Table B holds the same points as the rows below and some others, measured another way and shuffled. Each row below is followed by which row of B it is.
B:
1: [  42   56  -32    7  101  307 -108  -80   37  -24 -171 -181   93 -132
  -46  -43 -106   57  110   -1  -40   -2  128  -94   84   50  222  -52]
2: [   8  266  -92  106   75  126 -144  104  222  115  227 -234 -168 -108
  398 -250 -268 -143  -62   44 -272  -24  136  131 -193 -209  -45  109]
3: [  -5 -184 -113   57  -66  -32  136   26  -63  -50   37  -52  173  -16
 -240  -26  -64  -67 -103   -6  224  -47 -151 -136  119   40  136  -22]
4: [-101  -48  -88  -74    2  -72    9  -73   53  -28   51   14  -10    1
  -43   96 -111  -69    8  126   56   90  -65   30   39   20   -7   36]
5: [  83  173   11   64   86  -68   -5 -196   27   15   46   -2  -55   52
   98  104  -90   73  185   49 -183  132  281  145 -321   12 -198   -9]
6: [ 100   -7  -33  137 -145  332  154   93  101   94  -84 -133  -11   71
  -80 -192 -105  -46  -58 -216   -3  -83  125   23   -9  -11   25    5]
7: [-121  223  263   44  -49   23  553  -45  661  423   73  117  445  261
 -383 -123   82 -122    3   98    6   60 -172  290  -68  165  310  124]
8: [  25   43   -8   35  -83  313   63   11  121   52 -131  -66  -69   34
  -34  -91 -101   -1   17 -120  -59   -9  152   67  -16   14   -6   22]
9: [   0   24   28  126 -102  134  131   49  -26  -39  -36  103  -38  -11
 -113 -125  -19   53 -106 -142   15  -81  105   70 -176   10  -98   26]
10: [ -88  176  239   26  106  -82   22 -185   51  -91  -30  319   18 -139
    8   49   39  177  116  161 -167  117  132  200 -322   70 -144  107]
11: [-119    4   19 -142  -98  368  -30  -85   79  -66 -288  106 -222   24
  -72   82  -53   81   76  -61  -45   85  172  134   42   84 -108   44]
12: [-100  -16   57   97 -140  108  208   42  -78 -108  -86  255    5  -19
 -296  -92   80  108 -174 -154  129 -110   39   78 -168   78  -82   18]
13: [ 144   50   37  125  107  -70  185 -125  201  179   80 -189  403   36
 -158  -28  -75  -62  147  115   12   57  -32  -63    5   70  286  -34]
14: [  62   46  -36  -62  206   60 -238 -230   -1  -72  -82 -166   56 -163
  132  134 -172   45  268  206 -124  158  123  -83   61   20  110  -26]
15: [-104  177   30 -138  216  -60 -144 -253  172    3    4    1   27  -87
  106  180 -110   32  235  303 -161  211   75  109  -66   49   46   46]
16: [  97  115   -3  148  -42  225   80   42  131  104    9 -129  -17   18
   55 -178 -129  -31   -3 -120 -120  -43  172   75 -137  -47  -18   32]
17: [-176  -40  -75   12  -64   75   -9  143    6 -110   71   76  -82 -164
  -11 -154  -98  -76 -239   14   83  -88 -136   13   30  -68   19  103]
18: [ -35 -100 -254   35 -104   10   18   92  -67  -41  122 -126 -112   38
  -24  -43 -165 -132 -163  -78  118  -61  -25  -44   18  -74  -67  -15]
19: [  -8 -189  -34   18 -159 -142  317  -18  142  104   91   32  154  183
 -238   46  -73 -156  -40   40  181   82 -183   27   92   57   11   59]
20: [ -84 -110 -109  -34  -71   46    4    9  -37  -92  -13   21  -69  -35
  -69   21 -105  -45  -71   19   94   17  -50  -18   67    3  -30   35]
21: [  55 -134  -88   47 -184  284  119   41  -14  -10 -156  -60  -81   84
 -148  -51  -92  -20  -41 -202   88  -36  102  -16   70   29  -49  -18]
22: [  26 -149   44  119  -35  -61  218   24   55   22   57   -4  326  -59
 -235 -108  -43  -72  -71   65  169  -30 -219 -107  113   44  222   40]
23: [  19  -34  -40   69  -60  -79   91 -129 -216 -147  -40  174  -79   56
 -159  131   12  139   22  -85   53   30  197   61 -269   78 -267  -56]
24: [   6 -110  -65  -41  -30  258   -5  -69  -28  -61 -209  -81   51  -38
 -179   41  -75   34   66  -43   99   14   47  -98  172   88  136  -49]
25: [ -38  -84  -94   45  -82  304   -8  119  -33  -79 -105  -77  -17 -127
 -106 -171  -99  -23 -144 -118  101 -126  -18  -98  128  -19  127    7]
26: [  65   15    3  138   55  -52  178  -16  135  109  114 -127  350  -20
 -177 -108  -63  -75   -3   69   81  -28 -104  -74   11   34  270  -10]
27: [ -55   56   -4  -24   51  317  -59  -22   83  -32 -160  -79   61 -136
  -85  -81  -72   40   17    6   -9  -31   45  -43   96   45  212   -4]
28: [-128   34  -28  -14   -8  169  -35   53   91  -40  -16   10  -41 -125
   -4 -114 -100  -35 -100   35   -4  -33  -39   34   35  -29   74   73]
29: [-167   94   35  -48   19  205  -10   13  162  -18  -61   57   -2 -120
  -51  -99  -57   -4  -67   61  -20  -19  -34   74   31   17  126   82]
30: [ -25  -38  -49   39  -49  255   21   57   19  -36 -100  -66   24  -87
 -108 -124  -90   -9  -75  -76   61  -74    4  -54   89    5  124    9]
31: [ -72  103  -11  -41   85  102  -64  -66  139   12   -6  -48   11  -95
   45  -12 -116  -20   52  119  -81   53   29   50   -4   -4   89   50]
32: [-169 -167  -67  -94  -92 -105   96  -30  -17 -102   19  160   -7    4
 -182  102  -48  -52  -94   93  182   61 -178   19   91   54  -36   63]
33: [ -88 -310 -198  -30 -191   95   58   70 -224 -196  -98   43  -82  -15
 -259   35  -67  -32 -181 -116  298  -75 -107 -136  190   36  -33  -29]
34: [ -92    7  -50    1  -29  218  -27   62   47  -57  -52  -24  -31 -115
  -42 -117  -96  -25 -101  -23   31  -57  -14  -11   58  -17   89   43]
35: [  33  -85  -58  108   -7  -51  171   24   53   50   89 -107  275  -12
 -210  -84  -69  -90  -69   30  158  -43 -143 -112   77   31  227  -15]
36: [-116  145   84  -33  127  225 -151  -31  127  -61  -80   19    7 -255
   86 -108  -92   49   26  135 -124   11   23   34   10  -16  154   92]
37: [ -98   43    3 -116  -61  343  -60  -74   94  -45 -231   53 -227   -4
    9   47  -89   56   74  -44  -94   76  179  138   15   43 -103   53]
38: [   9   24  -27  114 -128  320   86  144   91   36  -47  -73  -58  -33
  -28 -241 -104  -44 -136 -172  -14 -115   73   37  -23  -48   25   48]
39: [ 100  185   69  175  -52  345  145   74  261  190  -26 -135   45   34
   22 -269 -108  -34  -13 -151 -150  -69  180  113 -132  -34   76   47]
40: [  80   18  -57   -2   99  268  -85 -124    9  -17 -186 -202  121  -80
  -90   33 -106   58  159    3   -7   25  134 -119  106   76  216  -87]
41: [-109 -182 -140  -49  -95 -165   75   -5  -31  -70  115   55  -39   28
  -91   78 -118 -119 -103   88  164   55 -162   -8   73   -9  -73   55]
42: [ -32  -10  -86  -53   42  205 -125  -54    7  -64 -105 -103  -42 -101
   10   11 -133    3   48   37  -11   30   64  -48   98    8   81   -5]
43: [ -17  -57    4   72  -72 -162  125 -115 -234 -177   -6  261  -64   28
 -179  121   44  145  -23  -52   84   27  135   71 -291   78 -288  -18]
44: [  53   14   71   40   25  -83   98 -228 -103  -81  -92  156   55   42
 -171  179   25  164  164   21   -8  109  198   66 -231  138 -152  -43]
45: [ -14   37  -82   -3   43  144  -99  -35   26  -35  -27 -111  -48  -88
   59  -27 -145  -14   30   30  -47   20   82  -10   10  -26   39    8]
46: [  26  126  166   82  -40  374  244  -50  222  128 -232   28  215   59
 -316 -116   62  102   59 -136   -8  -44  134   80  -46  157  205  -19]
47: [ -85  -63    8   -3 -122 -237  318  -34  251  150  190  113  100  203
 -144   50  -72 -173  -46  120   89  125 -180  168  -37   31  -73  117]
48: [-102   64   50    4  -45 -254  271  -22  398  230  289   59  125  152
    8  -29 -121 -225  -30  217  -30  140 -198  222  -70  -25  -12  177]
49: [-107   90  -36   12   35  196  -84   77  102  -28   16  -51  -34 -172
   65 -167 -128  -44 -102   39  -46  -61  -19   18   15  -60  116   71]
50: [-152 -130  -93  -33  -86   92    2   70  -67 -148  -28   82  -58 -119
 -118  -51  -72  -32 -170   -1  151  -57 -117  -41  100   -6   19   52]
51: [ -74   38   23   27  -53 -205  253   -9  320  196  245   40  107  139
  -20  -27 -113 -191  -36  157   -6  110 -150  185  -74  -18  -19  139]
52: [ -60   40  -39  -47 -105  312   -4   -7  100    0 -144    5 -212   36
   20  -25 -117    6    8  -98  -73   27  166  127  -16    4 -115   49]
53: [-128 -116  -55   -9 -110 -132  157   34   32  -33  113  127    5   29
 -133    2  -65  -95 -143   58  141   19 -157   53    1    2  -60   83]
54: [ -14   55   68   57  -36  112  102  -44   40  -20  -70  105    3  -14
 -101  -32  -19   68    5  -46  -27    3  113   95 -144   49  -58   32]
55: [-136  -22  -58  -10  -29  -10   24   38   25  -73   66   69  -34  -86
  -37  -49  -84  -48 -128   61   59  -15  -88   30   -5  -23   -1   77]
56: [ 103   19  107  160   32  381   42   59   68    9 -169 -122  245 -209
 -125 -271  -54   51   -7  -81   -8 -120   28 -132  104   20  321    7]
57: [ 160  113  -83  172  -96  325  129   82  161  184   -6 -259  -39  128
   28 -209 -157  -76  -13 -232 -100  -71  235   60 -114  -53  -11  -23]
58: [-137   -3  -14  -27  -15  145  -36   44   51  -78  -34   55  -40 -147
  -25  -90  -85  -17  -95   50   25  -27  -52   20   54  -15   65   84]
59: [-243 -214  271 -109 -114 -132  305  -92  164  -64 -103  451  249  -59
 -380   79   98    9  -36  235  212  124 -367   89  177  176  107  198]
60: [-123 -152  -98  -11  -92  -22   72   49  -63 -110   34   85   -1  -53
 -155  -13  -68  -58 -157   18  175  -29 -147  -40   71   11    3   39]
61: [  33  159    7   77    3  253   39   22  206  114  -13 -124  -12    0
   54 -155 -124  -36   15  -59 -132  -16  145   94  -93  -30   48   37]
62: [ 287  -26 -234  153  -63 -358  217  -68  275  362  442 -415   46  384
  242   50 -352 -366  147   89  -93  212   40   91 -110 -145 -184   26]
63: [ -12  -65  -47   37   14  -38   93  -30   54    8   55  -55  178  -32
 -143  -15  -80  -63  -22   82  105   12 -111  -65   67   32  152    9]
64: [  19 -192 -145  -85  -27  231  -81 -109 -162 -150 -254  -98   -1  -47
 -196  136  -88   62   92  -47  152   35   72 -168  216  105   91  -98]
65: [ 275  -73 -338  106   55  133 -242  -44 -208  -48   36 -484 -120  -28
  230   14 -316  -72  124  -90  -51   17  258 -212   36 -120  -38 -140]
66: [ -30   36 -106   -7   25  184  -75    1   47  -19  -34 -134  -37  -72
   21  -54 -137  -36  -10   -2  -15  -11   62  -26   40  -21   79   -3]
67: [ 145  -54 -262    8   -8 -370   13 -140  100  154  347 -267 -123  252
  275  197 -327 -257  158  170  -84  251   58   79  -96 -119 -279   28]
68: [  45   51   45   65   13 -137  119 -209  -96  -65  -19  167   14   80
 -137  168   25  147  126    4  -24  101  215  109 -318  113 -219  -40]
69: [-116   30  -71  -39   27   88  -84    6   50  -63   22  -21  -64 -118
   48  -41 -127  -43  -52   78  -14   12  -19   22   16  -35   33   53]
70: [ -30   80   18   85 -105  350   85  120  151   49  -80  -24  -62  -38
  -26 -228  -84  -21 -118 -151  -53  -97   88   85  -37  -29   34   68]
71: [ -22  -62  -80    6  -44  305  -26   47   -7  -59 -142 -104    1  -97
 -103 -102 -100  -10  -52  -85   71  -66   20  -88  146   12  147  -11]
72: [  53  -70 -131   88  -16  -86  126   -3   20   44  130 -137  153   47
 -116  -31 -115 -108  -44   18  117  -13  -65  -72    9    0   84  -27]

[-186   46  217   -5  -77  -44 -151  178   38 -156   91   72 -288 -179
  -59  116 -121 -388   96  377 -363 -264   18   40  230  -43  169    0] | 7
[ -98  -94  253 -248 -100  -56  -36  -36   18 -232  202 -100  -84 -185
 -162  121   -6   73   86  205 -341 -361   -9  145  -62 -298  210  -77] | 47
[ -34   -3  270  -72  -66 -101 -280 -203  193  -61  133 -141  166   53
  -81  261  -57  124  -76  -29   15 -487 -144  164 -170 -398   86  -59] | 72
[  67 -128 -214    6   54   99 -106  -12 -142 -145 -144  125 -192  -19
  119 -185   73 -334 -132  166 -100  300  -22  -27   64  441 -231  289] | 38
[  49  280  -69  217   80   42  -35   96  224  178 -117  -26   38  122
  176  134 -138 -101  -58  -45  174  285   22   49   77 -122 -166  -46] | 65
[-104 -230  197  -56   49  -67  -48   55  124 -248  186  -75 -276  -78
 -117   76  -45 -146  145  350 -306 -357   39   45  103   39  192  153] | 48
[ 171  -27  125  221   16   24   21   55  246   78   63 -107 -114  121
  -74   46   36  143   48   64  196 -186  -44   26  -96   48 -146  214] | 36
[ 233  300   86 -100   12  170   11  247 -205  393  380 -115  -67  107
   70   23 -145    0   48 -190   50   68 -139  -64  164 -167  221 -139] | 44
[ 114 -131  158   15  -86  -21  -43 -111  152 -103   54 -100  -14   -5
 -140   58  114  241  -21   75   36 -319  -88  114 -232  -84 -118  140] | 28
[ 196  -15  214 -250 -251   75 -208 -146 -289   41  231  -28   29  -64
 -157  -77  155  136 -134  -78   -7 -385 -287   57 -249  -95  -19   79] | 9
[  89  214  342  196   33    1  264  255  375  279  291 -260 -149   84
 -151  176 -113  297  329   54  161 -252  122   58    2 -377  116  -56] | 15
[  80  -85  276  -17  -83  -50   14 -138  219  -52  128 -180   34   -1
 -212   92  103  360   62   29   93 -413  -39  146 -303 -262  -69   92] | 69
[ 182 -166 -157  214  159   73   23  145  152  -71  -30  -23 -240  123
  112  -15  -19  -79  -39  162  -20  142  -27  -56  136  369 -114  254] | 29
[-201  221  380  -67 -254  -67 -134  162   71 -115  106   45 -136 -290
 -150  240 -112 -155   75  318 -374 -425  -30  145   93 -422  183 -241] | 62
[ 223 -216  326  169 -207   12 -162    1   79  -33  160  -20 -249    9
 -275  -32  201  111   -9  212  101 -707 -242    1 -190  228 -162  386] | 2
[ 169  231 -187   74  -39  215  420  387  -92   71 -110   58 -297 -188
   82 -170   37   17  100  168 -166  655  157   -7  139  137 -214  -46] | 37
[ 178 -241 -241  160  228   74  -15   68  138 -113  -54  -38 -191  162
  160  -25  -21  -99  -75  120  -19  226  -30  -48  132  415 -118  282] | 58
[  44   97   -5   71 -109  110 -145  134 -194   14  -72  194 -265 -112
   33 -163   51 -422  -71  216  -79  114  -69  -46  118  321 -202  201] | 39
[ 173 -214   31  166   34    7 -107  -42  187  -92    8  -65 -114  111
  -32   31   72   71  -72  110   87 -220 -117   19  -83  204 -159  280] | 49
[ 109  279 -167  -21  -49  201  488  342 -120   64 -110   32 -246 -250
   53 -189   46   69  152  142 -194  732  241   35   76  -10 -198 -111] | 11
[  82 -230  129 -180  -32  -31 -121 -155   42 -210  173 -135   26  -16
  -91  108   50  212  -65   45 -165 -354 -147  116 -148 -135  105   47] | 53
[  25  325 -260  347  276   84   80  288  283  210 -183    2 -100  189
  344  116 -264 -315    7   33  121  668  163  -41  341   69 -136  -36] | 40
[ 287   23  242  -84   34  127   22  147 -175  347  522 -184 -211  160
 -127 -121   -2   63  176 -104  169 -295 -133 -107   22   63  197  197] | 10
[ 127  -44   45  -35  -69   21   -6  -31  107 -108   30  -95   38  -25
  -24  121   36  268  -82   17  -89 -107 -100  122 -131 -180  -45  -43] | 20
[-106  -35 -181  -79  141    7  -72   90   47 -250  -68   25 -101  -68
  207  132 -174 -285  -78  200 -384  299   47   51  261   15  110  -90] | 19
[  27  351   22   13 -140  109  -64  184 -145  153  -34  118  -93 -113
   76   -8  -59 -254  -60   60  -71  219  -46   20  118  -71 -104 -105] | 46
[ 125 -489 -109  -13  224  -23 -136 -234  123 -271   41 -115  -86  179
   14  -58   98   17  -89   88   20 -115  -66   13 -105  377  -88  434] | 17
[ -45  317  -23   35  -14   23  121   42  189   49 -147  -51  105  -76
   97  129  -86   81    0  -14   -5  367  135  162  -48 -383 -151 -216] | 24
[ 125 -185    3  -69   23   -5  -62  -37  150 -210   85 -129   18   23
   16  189  -19  242 -105   57 -191 -177 -137  103  -40 -119   90  -33] | 41
[ 318   -4  164 -330  -48  131 -132  -41 -348  238  519 -191   37  131
  -64  -46   23  213  -41 -275   48 -297 -296  -28 -104 -139  259   12] | 43
[ 183  138 -135   27 -117  192  259  294 -155   -5  -90   93 -259 -204
   38 -154   81    7    0  176 -210  432   30   -1   84  168 -205  -12] | 52
